[[-4.13  0.35  0.91 -0.30  0.88  1.59  3.22 -1.38 -1.51 -0.85  0.24 -2.33
   2.23 -1.09]
 [-2.89  2.27  3.24  0.22  2.33 -6.43  1.50 -0.07 -1.07 -0.69  0.43 -2.72
   2.63  0.19]
 [-1.91  0.25  2.03  0.88  3.40 -2.83  0.43 -0.28 -1.21  0.52 -0.10 -3.26
   0.19  1.06]
 [-0.83 -0.34  3.35  1.97  5.50 -6.71  2.49 -3.61 -1.41  0.18 -0.71 -3.93
   2.81 -0.87]
 [-2.79  2.46  3.29  0.30  2.51 -6.27  1.59  0.08 -0.97 -0.49  0.35 -2.83
   2.62  0.22]
 [-2.46  0.01  1.33  0.96  3.39  0.44 -1.40  1.24  0.02  0.53  1.20 -5.60
   0.60  2.42]]
:
[[-1.09 -4.13  0.35  0.91 -0.30  0.88  1.59  3.22 -1.38 -1.51 -0.85  0.24
  -2.33  2.23]
 [ 0.19 -2.89  2.27  3.24  0.22  2.33 -6.43  1.50 -0.07 -1.07 -0.69  0.43
  -2.72  2.63]
 [ 1.06 -1.91  0.25  2.03  0.88  3.40 -2.83  0.43 -0.28 -1.21  0.52 -0.10
  -3.26  0.19]
 [-0.87 -0.83 -0.34  3.35  1.97  5.50 -6.71  2.49 -3.61 -1.41  0.18 -0.71
  -3.93  2.81]
 [ 0.22 -2.79  2.46  3.29  0.30  2.51 -6.27  1.59  0.08 -0.97 -0.49  0.35
  -2.83  2.62]
 [ 2.42 -2.46  0.01  1.33  0.96  3.39  0.44 -1.40  1.24  0.02  0.53  1.20
  -5.60  0.60]]

[[-4.87  2.01 -4.08]
 [-7.21  0.99 -5.14]]
:
[[-4.08 -4.87  2.01]
 [-5.14 -7.21  0.99]]

[[-0.07  2.97 -2.30 -0.12  0.59 -1.42  5.58 -2.18  6.77]
 [ 2.30 -3.37  4.49 -3.94  2.80  0.09  0.90 -4.20  4.62]]
:
[[ 6.77 -0.07  2.97 -2.30 -0.12  0.59 -1.42  5.58 -2.18]
 [ 4.62  2.30 -3.37  4.49 -3.94  2.80  0.09  0.90 -4.20]]

[[ 0.89  0.80 -0.97  0.05  2.57  2.45 -0.89 -2.55  3.26]
 [ 2.33  1.06  1.32  0.33  2.75  3.24  0.85 -1.65  2.98]
 [-3.69 -2.39  1.97  1.61 -5.73 -6.03  2.16  2.22 -3.53]
 [ 2.01  1.18  0.23 -0.38  3.18  3.31  0.05 -2.43  3.87]
 [ 0.19 -3.40  8.03 -0.05 -0.33 -0.46  0.80  2.51  0.44]
 [-3.64 -0.91 -1.29  2.02 -5.19 -5.38  1.83  0.65 -3.10]
 [-3.39 -2.11  2.10  1.50 -5.80 -5.98  2.74  2.23 -3.49]
 [-3.73 -2.08  0.84  1.81 -5.21 -5.54  1.49  1.59 -3.23]
 [-3.91 -2.33  0.65  1.06 -4.65 -5.34  0.63  1.17 -2.34]
 [-3.80 -2.18  1.35  1.70 -5.75 -6.05  2.07  1.97 -3.54]]
:
[[ 3.26  0.89  0.80 -0.97  0.05  2.57  2.45 -0.89 -2.55]
 [ 2.98  2.33  1.06  1.32  0.33  2.75  3.24  0.85 -1.65]
 [-3.53 -3.69 -2.39  1.97  1.61 -5.73 -6.03  2.16  2.22]
 [ 3.87  2.01  1.18  0.23 -0.38  3.18  3.31  0.05 -2.43]
 [ 0.44  0.19 -3.40  8.03 -0.05 -0.33 -0.46  0.80  2.51]
 [-3.10 -3.64 -0.91 -1.29  2.02 -5.19 -5.38  1.83  0.65]
 [-3.49 -3.39 -2.11  2.10  1.50 -5.80 -5.98  2.74  2.23]
 [-3.23 -3.73 -2.08  0.84  1.81 -5.21 -5.54  1.49  1.59]
 [-2.34 -3.91 -2.33  0.65  1.06 -4.65 -5.34  0.63  1.17]
 [-3.54 -3.80 -2.18  1.35  1.70 -5.75 -6.05  2.07  1.97]]

[[-3.86 -0.29]
 [-1.27 -1.91]
 [-4.36 -2.08]
 [-1.17 -1.20]
 [-6.47 -2.08]
 [-6.18 -2.02]]
:
[[-0.29 -3.86]
 [-1.91 -1.27]
 [-2.08 -4.36]
 [-1.20 -1.17]
 [-2.08 -6.47]
 [-2.02 -6.18]]

[[ 0.80 -0.12  0.06 -1.43  1.17 -2.24  0.35 -2.20 -0.73 -0.35 -1.22]
 [ 0.80  0.25  0.39 -1.39  1.17 -2.15  0.35 -2.20 -2.73 -0.35 -2.56]
 [ 0.80  0.66  0.06 -1.43  1.17 -2.15 -0.63 -2.00 -2.73 -0.35 -2.56]
 [ 0.80 -0.12 -2.67 -1.43  1.17 -2.15  0.35  1.23  5.90 -0.35  0.24]
 [ 0.80 -0.12  1.91 -1.43  1.17 -2.15  0.35 -2.61 -2.73 -0.35 -2.56]
 [ 0.80 -2.53  0.06 -1.43  1.17 -1.48 -0.13 -2.20  3.44 -0.35 -2.29]
 [ 0.80 -0.12  1.65 -1.43  1.17 -3.22  0.35 -2.30 -2.73 -0.53 -2.56]
 [ 0.80 -0.12  0.06 -1.43  2.70 -2.15  0.82 -2.20 -2.73 -0.35 -2.56]]
:
[[-1.22  0.80 -0.12  0.06 -1.43  1.17 -2.24  0.35 -2.20 -0.73 -0.35]
 [-2.56  0.80  0.25  0.39 -1.39  1.17 -2.15  0.35 -2.20 -2.73 -0.35]
 [-2.56  0.80  0.66  0.06 -1.43  1.17 -2.15 -0.63 -2.00 -2.73 -0.35]
 [ 0.24  0.80 -0.12 -2.67 -1.43  1.17 -2.15  0.35  1.23  5.90 -0.35]
 [-2.56  0.80 -0.12  1.91 -1.43  1.17 -2.15  0.35 -2.61 -2.73 -0.35]
 [-2.29  0.80 -2.53  0.06 -1.43  1.17 -1.48 -0.13 -2.20  3.44 -0.35]
 [-2.56  0.80 -0.12  1.65 -1.43  1.17 -3.22  0.35 -2.30 -2.73 -0.53]
 [-2.56  0.80 -0.12  0.06 -1.43  2.70 -2.15  0.82 -2.20 -2.73 -0.35]]
---
[[-4.79 -7.64 -0.74 -1.20  1.03]
 [ 1.34 -1.60 -2.36  1.28  5.08]
 [ 2.53  0.99 -1.79  2.83  7.19]]
:
[[ 1.34 -1.60 -2.36]
 [ 2.53  0.99 -1.79]]

[[-0.27 -0.71  0.83]
 [-0.67  5.86  0.71]
 [-0.50  2.54 -0.86]
 [-0.16 -5.68 -2.45]
 [ 0.32 -0.65 -1.28]]
:
[[-0.67  5.86  0.71]
 [-0.50  2.54 -0.86]]

[[ 0.33 -0.58 -0.30  0.90  2.13]
 [ 0.96 -6.03 -6.34  1.84  1.63]
 [-0.67  4.65  5.32  0.18 -2.65]]
:
[[ 0.96 -6.03 -6.34]
 [-0.67  4.65  5.32]]

[[-6.45 -1.70 -2.40]
 [ 1.03  1.40  5.28]
 [-4.79  4.93  4.78]]
:
[[ 1.03  1.40  5.28]
 [-4.79  4.93  4.78]]

[[ 1.59 -3.88 -2.14]
 [ 6.76  6.95 -1.37]
 [ 0.74 -2.10 -1.44]]
:
[[ 6.76  6.95 -1.37]
 [ 0.74 -2.10 -1.44]]

[[-4.05 -3.18  5.85 -3.58  4.89]
 [-4.05 -4.38 -3.02 -2.97  4.89]
 [-4.05 -5.15 -4.52 -2.97  4.06]
 [ 0.72 -5.10 -3.02 -2.97  7.20]]
:
[[-4.05 -4.38 -3.02]
 [-4.05 -5.15 -4.52]]

[[ 2.47  0.36  4.91]
 [ 0.17 -5.68  2.15]
 [ 1.46 -8.26  0.99]]
:
[[ 0.17 -5.68  2.15]
 [ 1.46 -8.26  0.99]]
